Below is a small trained network, with its code and all its weights. Each question gives an input and a class and asks what happens when units are switched off, that is, made to give their printed mean instead of their output.

import numpy as np


def w(rows, s, z=0):
    codes = np.array(rows[::2]) - 128.0
    scale = np.full(codes.shape[1], s)
    scale[-1] = z or s
    return codes * scale


def f(y):
    return y / 2 * (1 + np.tanh(0.7978845608 * (y + 0.044715 * y**3)))


def log_softmax(a):
    a = a - a.max(-1, keepdims=True)
    return a - np.log(np.exp(a).sum(-1, keepdims=True))


def net(x, mask):
    res = np.array(x, float).reshape(1, 7) / 4 @ E
    y = f(res @ A[0][:, :-1].T + A[0][:, -1])
    res = res + np.where(mask, y, B[0][:, -1]) @ B[0][:, :-1]
    return log_softmax(res[-1] @ U[:, :-1].T + U[:, -1])


A, B = {}, {}
E = w([
[57,109,112,31,124,157,2,138,215,107,113],'x0',
[46,122,149,126,123,123,109,157,89,101,171],'x1',
[163,113,163,134,167,90,159,195,114,63,121],'x2',
[79,145,238,84,50,86,89,147,184,192,88],'x3',
[160,97,88,98,187,135,93,176,99,206,246],'x4',
[161,117,110,149,153,172,96,95,144,113,23],'x5',
[133,111,137,136,118,105,100,173,79,212,102],'x6',
],0.0058)
A[0] = w([
[91,139,148,125,80,110,184,124,129,161,218,99],'N1',
[172,123,64,105,146,122,130,141,145,131,185,137],'N2',
[172,138,147,132,122,112,167,117,153,93,73,133],'N3',
[115,129,128,169,173,146,102,111,85,141,119,206],'N4',
[82,123,141,105,117,79,114,197,79,101,129,95],'N5',
[58,137,123,100,107,129,104,104,216,35,99,229],'N6',
[193,116,72,93,140,116,89,162,152,173,148,126],'N7',
[179,139,179,137,79,98,207,123,133,199,102,76],'N8',
[155,138,84,176,115,127,251,96,81,60,107,252],'N9',
[97,133,125,125,62,105,103,132,122,184,8,177],'N10',
],0.016,0.0028)
B[0] = w([
[5,122,119,116,110,111,137,69,109,140,141,190],'N1',
[188,126,83,137,134,125,127,85,124,133,109,176],'N2',
[185,113,162,129,142,106,122,171,105,117,146,174],'N3',
[206,123,156,101,130,107,116,57,118,135,141,154],'N4',
[109,112,192,115,130,117,151,162,107,92,152,173],'N5',
[197,123,224,153,50,138,111,110,150,207,47,248],'N6',
[201,124,107,151,143,143,123,40,94,115,129,172],'N7',
[143,95,246,120,101,127,99,162,134,128,111,193],'N8',
[237,114,75,118,232,148,95,163,80,75,169,246],'N9',
[139,138,70,139,102,148,140,35,146,157,112,231],'N10',
],0.014)
U = w([
[170,93,215,134,145,125,113,230,123,94,118,224],'0',
[108,143,138,143,63,148,123,67,182,191,79,166],'1',
[180,132,23,138,199,160,114,95,105,108,160,164],'2',
[94,196,83,136,132,139,160,218,204,111,118,5],'3',
[1,131,123,85,129,79,169,153,118,111,206,85],'4',
],0.0062,0.002)

Each question gives the input, the list of numbers given to net, and the class t.
The units are the neurons (one row each of A and B). Each row of codes is followed by its name. A weight is (code - 128) times the scale printed after its matrix; where a second scale follows, it is the last column's (A, B and U).
mask holds one flag per neuron, in row order. A switched-off neuron (its flag False) gives its mean, the last column of its row in B, instead of its output. The means were averaged over made-up inputs and are rounded, as every weight is.
A unit's drop is (log p(t) with every unit on - log p(t) with that unit switched off) / (log p(t) with every unit on - log p(t) with every unit switched off).
The circuit of an input: a set's keep is (log p(t) with only the set's units on - log p(t) with every unit switched off) / (log p(t) with every unit on - log p(t) with every unit switched off). Starting from all 10 units, units are removed one at a time, each time the one whose removal leaves the highest keep (on an exact tie, the one counted first), for as long as the keep stays at least 0.8.
circuit, biggest first: the units of the circuit, biggest drop first
top k neurons: the k neurons with the biggest drops, biggest first
drop of u: that unit's drop, to one decimal
input [-4,-6,-3,6,-1,-8,-4], class 4: circuit, biggest first	[N1 N6]
input [-3,0,-1,7,4,-6,8], class 4: top 3 neurons	[N6 N1 N5]
input [2,-8,-5,-6,-5,-1,-7], class 0: top 2 neurons	[N6 N10]
input [5,-1,3,-2,-5,-4,8], class 1: top 2 neurons	[N9 N10]
input [6,1,-3,0,4,-7,6], class 4: circuit, biggest first	[N9 N6]
input [4,4,6,-3,5,-6,4], class 4: top 2 neurons	[N9 N5]
input [6,-8,0,1,2,-8,8], class 2: circuit, biggest first	[N6]
input [-7,0,0,5,2,2,-8], class 0: top 2 neurons	[N8 N10]
input [-7,-4,2,5,-4,8,3], class 0: top 2 neurons	[N8 N3]
input [-7,8,-8,2,-6,-4,-5], class 2: top 4 neurons	[N9 N1 N5 N6]
input [-3,2,-3,-2,-6,3,-7], class 0: top 3 neurons	[N6 N10 N3]
input [0,4,3,2,-8,7,-8], class 0: top 4 neurons	[N3 N9 N6 N1]
input [-2,-2,-6,4,4,-2,-6], class 4: top 2 neurons	[N6 N10]
input [2,-7,3,-5,-7,-3,-4], class 0: circuit, biggest first	[N10]
input [4,-5,5,-7,-5,-1,-7], class 0: top 3 neurons	[N6 N10 N3]
input [1,3,6,5,3,0,0], class 4: drop of N3	0.1
input [3,-5,4,-2,-1,6,-1], class 0: drop of N8	-0.2
input [-6,-5,-6,3,-2,0,3], class 0: drop of N8	2.5
